Here is a tiny trained network, its code and every weight. The questions are about switching its units off for an input and a class, where a switched-off unit gives its printed mean instead of its output.

import numpy as np


def w(rows, s, z=0):
    codes = np.array(rows[::2]) - 128.0
    scale = np.full(codes.shape[1], s)
    scale[-1] = z or s
    return codes * scale


def f(y):
    return np.maximum(y, 0)


def log_softmax(a):
    a = a - a.max(-1, keepdims=True)
    return a - np.log(np.exp(a).sum(-1, keepdims=True))


def net(x, mask):
    res = np.array(x, float).reshape(1, 8) / 4 @ E
    y = f(res @ A[0][:, :-1].T + A[0][:, -1])
    res = res + np.where(mask, y, B[0][:, -1]) @ B[0][:, :-1]
    return log_softmax(res[-1] @ U[:, :-1].T + U[:, -1])


A, B = {}, {}
E = w([
[232,240,128,42,159,96],'x0',
[75,182,6,155,189,137],'x1',
[129,126,128,126,129,126],'x2',
[95,143,89,28,31,255],'x3',
[192,49,37,92,64,49],'x4',
[37,186,156,89,77,36],'x5',
[133,129,127,135,124,129],'x6',
[130,126,127,126,127,130],'x7',
],0.0063)
A[0] = w([
[161,79,50,64,67,133,119],'N1',
[154,76,221,101,92,106,54],'N2',
[128,202,157,69,162,117,140],'N3',
[76,62,130,195,150,123,130],'N4',
[149,118,239,108,86,106,80],'N5',
[63,173,64,175,134,98,139],'N6',
[93,78,122,144,113,125,48],'N7',
[26,197,203,124,150,100,133],'N8',
[183,180,141,53,179,98,73],'N9',
[86,126,187,190,165,20,62],'N10',
[71,125,105,82,56,20,113],'N11',
[57,94,127,151,114,158,56],'N12',
[65,68,110,171,52,185,131],'N13',
[77,150,147,82,85,249,149],'N14',
[69,78,133,164,103,110,73],'N15',
[141,131,186,201,193,24,54],'N16',
[50,98,136,161,97,97,114],'N17',
[162,36,57,131,76,84,78],'N18',
[200,64,62,122,113,121,105],'N19',
[68,53,135,170,133,132,65],'N20',
[103,125,84,104,57,31,118],'N21',
[106,129,35,138,189,116,50],'N22',
[60,75,113,148,89,156,76],'N23',
[229,65,101,195,213,187,151],'N24',
[129,70,222,133,50,113,92],'N25',
[197,199,116,71,153,71,38],'N26',
[193,93,157,154,113,170,147],'N27',
[130,138,202,115,69,79,139],'N28',
[58,166,46,144,136,99,69],'N29',
[64,58,138,205,140,105,109],'N30',
[72,168,122,49,12,197,2],'N31',
[78,168,193,143,157,254,157],'N32',
[175,71,202,127,82,134,105],'N33',
],0.007,0.0039)
B[0] = w([
[124,102,189,191,182,68,213],'N1',
[51,202,18,146,186,223,177],'N2',
[167,148,168,133,54,137,199],'N3',
[192,171,155,97,95,147,219],'N4',
[49,200,40,159,193,204,183],'N5',
[51,150,64,124,140,200,216],'N6',
[192,154,157,114,123,113,154],'N7',
[111,90,235,222,111,92,236],'N8',
[183,204,138,92,50,195,192],'N9',
[127,27,104,10,187,39,229],'N10',
[76,75,213,221,91,100,214],'N11',
[199,170,143,105,117,116,178],'N12',
[186,174,132,81,98,121,236],'N13',
[135,35,130,73,186,34,253],'N14',
[206,191,146,92,95,169,182],'N15',
[162,58,89,2,187,66,237],'N16',
[195,196,156,105,65,185,202],'N17',
[160,139,184,223,184,105,205],'N18',
[124,141,189,219,165,125,200],'N19',
[217,194,137,81,86,176,191],'N20',
[115,130,210,219,140,84,203],'N21',
[52,212,35,149,152,215,175],'N22',
[204,177,137,67,101,129,194],'N23',
[38,27,167,91,60,76,250],'N24',
[81,182,37,124,184,202,197],'N25',
[219,203,165,86,35,193,191],'N26',
[51,127,111,147,116,160,190],'N27',
[56,124,68,140,137,194,191],'N28',
[28,159,27,138,175,206,191],'N29',
[210,176,150,74,85,145,224],'N30',
[174,50,72,35,243,10,219],'N31',
[128,124,217,232,168,81,253],'N32',
[66,175,55,139,169,185,191],'N33',
],0.0068,0.0055)
U = w([
[165,62,84,30,185,59,83],'0',
[232,202,148,91,36,182,54],'1',
[50,178,30,160,175,218,45],'2',
[99,91,166,160,91,114,254],'3',
[154,129,208,247,170,96,28],'4',
],0.012,0.0094)

Each question gives the input, the list of numbers given to net, and the class t.
The units are the neurons (one row each of A and B). Each row of codes is followed by its name. A weight is (code - 128) times the scale printed after its matrix; where a second scale follows, it is the last column's (A, B and U).
mask holds one flag per neuron, in row order. A switched-off neuron (its flag False) gives its mean, the last column of its row in B, instead of its output. The means were averaged over made-up inputs and are rounded, as every weight is.
A unit's drop is (log p(t) with every unit on - log p(t) with that unit switched off) / (log p(t) with every unit on - log p(t) with every unit switched off).
The circuit of an input: a set's keep is (log p(t) with only the set's units on - log p(t) with every unit switched off) / (log p(t) with every unit on - log p(t) with every unit switched off). Starting from the 12 units with the biggest drops (on a tie, the unit counted first), units are removed one at a time, each time the one whose removal leaves the highest keep (on an exact tie, the one counted first), for as long as the keep stays at least 0.8.
units of the circuit, in order: the units of the circuit, biggest drop first
unit that matters most: the unit with the biggest drop
k most important neurons: the k neurons with the biggest drops, biggest first
drop of u: that unit's drop, to one decimal
input [8,5,1,8,-4,-6,-8,0], class 0: units of the circuit, in order : N14
input [2,1,5,-5,2,-7,7,2], class 3: units of the circuit, in order : N24; N31
input [-2,0,2,3,-6,4,8,8], class 4: units of the circuit, in order : N32; N8
input [4,2,1,-4,0,-6,-7,-2], class 3: 4 most important neurons : N24; N31; N10; N14
input [1,5,3,-6,-1,2,8,2], class 0: 2 most important neurons : N16; N10
input [5,4,-5,7,-6,-8,2,6], class 3: units of the circuit, in order : N32; N24
input [4,0,3,-6,7,-3,-6,1], class 4: 4 most important neurons : N19; N18; N31; N14
input [-8,-6,2,7,-6,-8,-1,7], class 1: 3 most important neurons : N13; N20; N10
input [4,-4,4,5,4,0,-2,-7], class 0: 3 most important neurons : N31; N8; N32
input [7,-4,-4,-5,-3,-1,3,-4], class 1: 2 most important neurons : N26; N9
input [-4,-5,2,7,-8,5,4,8], class 4: 4 most important neurons : N32; N8; N16; N10
input [-8,-8,0,-4,7,-4,2,1], class 1: 2 most important neurons : N30; N20
input [-5,-2,-2,8,-6,3,8,7], class 0: 2 most important neurons : N31; N14
input [7,8,-1,3,3,1,-6,-6], class 2: units of the circuit, in order : N22
input [0,-3,2,8,-6,7,5,-3], class 0: 2 most important neurons : N31; N14
input [2,0,0,-8,2,5,5,-8], class 0: 2 most important neurons : N16; N10
input [2,4,-3,-1,6,6,3,2], class 3: 2 most important neurons : N32; N8
input [4,-8,4,-6,8,-8,-5,7], class 2: 2 most important neurons : N2; N33
input [7,-2,-8,8,-5,-3,7,5], class 0: drop of N31 : 0.5
input [3,5,-4,2,6,5,6,6], class 4: unit that matters most : N21
input [-7,-5,0,-3,7,-5,3,6], class 1: drop of N20 : 0.3
input [5,0,6,-7,-3,4,5,2], class 0: drop of N16 : 0.6
